Each row, then roughly how far along a hidden order it lies, from 0 to 20:
[ 12   2  -2  16  -1  -2  -6  10   2   2   3  15   5  13   1  13  27  21
 -15  18 -22 -21  14   1  -8  -8 -23   8  16 -22  57  -2  -8   0   6 -27
   4  -8  -9  -1  13   6 -20  -4 -33 -12  -4 -17  -2 -32 -12  19   6   3
   4  -1  17  19 -10  -2  13  11   2  10   0   2 -11  -4   4 -15] | 5
[  9   4  -6  15   6  -3  -7  15   7   4   2   6   8  12   1  12  24  19
 -17  15 -16 -19  15   3  -4  -7 -28   7  15 -16  61  -3  -7  -3   9 -23
   5  -7  -9  -1   9   5 -17  -6 -36 -19  -5 -17  -2 -20 -11  17   4   2
   4  -4  21  20 -13  -4  14   7   3  13   6   3   0  -2   3 -12] | 1
[ -3   9  12  13  -8  11   3   5  -7   8  -1  45   0  -7  -4   4   1 -11
   6 -20 -25  -2  15 -29 -22  -2  12  -5   9   0 -35   1  -2   3  -4 -22
  -6  -5   1 -12   3  -1 -21   5  27 -12  -5 -21  -4  10 -17  14  -2   4
  23   1   0   7   7   2 -12 -10  10  -7  -5   4 -44 -10   6 -15] | 19
[ 11  14  -3  20   1   7   0  13  12   6   0  13   9  17  -1  14  21  20
 -10  16 -20 -13  14 -11   2  -4 -25   4  11 -18  34  -6 -10   2   4 -31
   3  -7  -5  -2  17   5 -22  -1 -32 -21   0 -22  -5  -7  -7  19   8  -2
   4   1  10  20  -7   0   4  21   1   9   2   3 -16  -7   8 -20] | 7
[  5 -10  13 -19 -16   2   6 -22 -19  -4   3  18 -12 -13  -1  -4  -4 -31
  19 -12   0   6  -9  -8 -19   6  29  -3  -4   7 -63   9  10  12  -7  12
  -9   4   7  -3  -4   2  15   6  55  -4   8   2   2   7  -1 -11   6   8
   5   4 -16 -15  10   3  -8  -6  13 -15 -11 -10  -4  -1  -3  -2] | 6
[ -4  15  19  -6 -17  25  16  -9  11  12  -4  32  -3 -11  -6  -7 -29 -20
  35 -25  -1  28  -2 -40 -11  10  47 -17  -9  21 -63  -2   8  12 -18 -11
 -14   6  16 -12   5  -3 -10  17  39 -23  19   2  -9  41   3  -5   8  -8
   8  11 -37 -17  14  10 -34   5  14 -24 -16   1 -33 -12   9 -11] | 20
[ -3   1   7   5  -1   9   4   5  -1   7  -1  19   1   6  -2  -2  -4   2
   5  -7 -10   2   6 -14 -11  -1  10  -2   1  -2  -2  -1  -3   2  -2  -2
  -2  -2   3  -5   3  -2 -11   3   6  -4  -2  -8  -2   8  -5   5  -1   1
   9   3  -3   3   3   2  -7  -3   4   1  -2   2 -13  -5   4  -7] | 8
[-15  -7  14  -9  -9   3   3 -11 -19   0  -1  27  -7 -20  -3 -12 -21 -25
  19 -30  -4  13   0 -14 -17   3  34  -7  -8  20 -36   6  10   2 -10  10
  -8   2   9  -9 -11  -5   6   4  49  10  -2  -1   1  18  -7  -9 -12   6
  13   2 -11 -18  14   2 -16 -25   5 -10  -8  -1 -17   0  -2   3] | 8
[-12  -9   8 -13  -6   3   3 -10 -12  -2  -1   1  -7 -19  -1 -13 -21 -23
  16 -14  15  17  -8  -3   1   4  24  -7 -11  17 -62   6   8   1  -9  20
  -3   6   7  -4 -12  -5  14   3  42  11   1  10   2  13   2 -15  -7  -1
  -1   3 -15 -22  -8   3 -13 -18   3 -11  -4  -2   0   3  -3  10] | 0
[  9  17   0  22   1  10   2  16  23  11  -2  21   9  16  -2  14  17  26
 -13  19 -16 -10  15 -17   3  -4 -16   1  12 -17  28  -8  -7   2   4 -33
   1  -5  -4  -4  19   4 -30   3 -44 -20   0 -15  -8   0  -7  20   8  -5
   7   3   7  18  -6   2  -1  17   2   7   3   6 -17  -9  11 -20] | 11
[ -8  -8  21  -6 -13   6   5 -13 -25   2   1  42  -9 -21  -4  -8 -17 -31
  23 -34 -12   9   5 -31 -28   4  40  -8  -1  18 -37   6  10   6 -10   1
 -10   2   9 -10 -14  -4   4   7  54   1  -2 -12   0  18 -12  -9 -10  14
  22   2 -12 -11  18   3 -21 -31  10 -13 -12  -3 -27  -2  -1  -5] | 15
[-13  11  12 -10  -6  12   7  -4   4   6  -4  26 -12 -14  -4 -12 -25 -15
  24 -22   3  20  -3 -25  -5   7  34 -12  -9  22 -46   0   8   2 -12  -1
  -7   4  13  -7  -1  -6  -4  11  44  -3   1   5  -4  28   4  -9  -5  -3
   7   5 -19 -14   8   6 -24 -13   6 -14  -7   4 -17  -5   6   0] | 10
[ 15 -11  10  -6 -21   4   4 -12 -17   1   4  34  -6  -5  -3   4  15 -17
  10  -5 -22  -4   4 -15 -24   1   9  -1  10  -4 -21   5   4  14  -2 -16
  -9  -1   3  -7   5   7  -5   5  18 -23   4 -17   0   1 -13   5   8  10
  12   5  -8   1  10   2  -6  -2  16  -8 -13  -8 -20  -6   2 -15] | 14
[ 16 -15  12  -9 -19  -2   3 -18 -27  -4   5  31  -8 -11  -2   4   9 -29
  17 -13 -15  -5  -1  -8 -32   1  15  -2  10  -2 -25  10   5  12  -3  -3
  -8  -2   5  -9  -1   7   7   7  37 -10   3 -16   2  -4 -15   2   5  13
  12   4  -7  -4   9   0  -1 -12  16  -6 -13 -10 -15  -2  -2 -13] | 12
[  8 -12  17 -18 -15   2   6 -19 -21  -3   5  24 -10 -14  -1  -4  -1 -27
  21 -14  -7   8  -9  -7 -27   6  26  -5   3  17 -50   9  10  12  -4   4
  -9   2   6  -8  -4   3  12  10  41  -8   6  -3   3   4  -9  -4   8  11
  11   5 -17 -13  16   2  -8 -21  13 -12 -15 -11 -16  -2  -3  -1] | 10
[ -3  24   6  30   5  15   2  20  16   6  -5  34   9   8  -4   8   3  18
  -4  -7 -25  -5  25 -32  -7  -6  -3  -5  10  -4  31  -8 -10  -6  -2 -35
  -1  -7   3 -12  10  -3 -41   3 -13 -20  -8 -20 -10   6 -14  19  -3  -8
  20   0   6  17   0   2 -16   2   5   7   1  12 -33 -12  11 -23] | 18
[  0  32  19  19  -5  28  13  18  37  19  -6  23   8  11  -6   5   0  20
  12   0 -11  17  11 -41   6   3   7 -10  -1  -3 -33 -10  -7   6  -6 -33
  -2   1   7  -8  24   0 -38  16 -31 -36   7  -5 -13  28   2  13  12 -18
   6   9 -17   6   0   8 -23  34   8  -7  -6  10 -32 -18  20 -23] | 19
[ -7 -12  12 -18 -13   3   2 -19 -19  -2   2  11  -9 -28  -1 -10 -13 -27
  18 -23   0  14  -6 -11 -13   5  32  -6  -5  11 -48   8  10   6  -9  17
  -6   4   8  -6 -12  -3  14   3  41   8   0   0   2  12  -4  -9  -4   8
   8   3 -14 -15  15   3 -12 -21   6 -13 -11  -6 -12   1  -4   3] | 5
[ -2  22   1  29   5  11   1  21  20  13  -4  30   9  12  -4  10   8  21
  -6   2 -20  -7  20 -20   2  -4 -13   0  11  -6  41  -8 -11  -6   1 -30
   1  -7  -3  -7  12   0 -35   2 -29 -18  -4 -20  -7   5  -6  19   0  -6
  18   1   9  19  -6   3  -7   8   2   8   2  10 -25  -9  10 -17] | 13
[-24 -14  19  -1   4  -3  -4  -2 -36   1  -3  46 -10 -23  -3 -11 -22 -28
  10 -44 -21   3  14 -16 -31  -2  31  -5   3  23  49   7   7  -9  -9   8
  -8  -5   5 -16 -22 -10  -2  -1  63  26 -16 -20   5  13 -22  -1 -24  13
  30  -7   8  -3  17   0 -11 -56   3  -1  -4   7 -23   3  -5   4] | 11
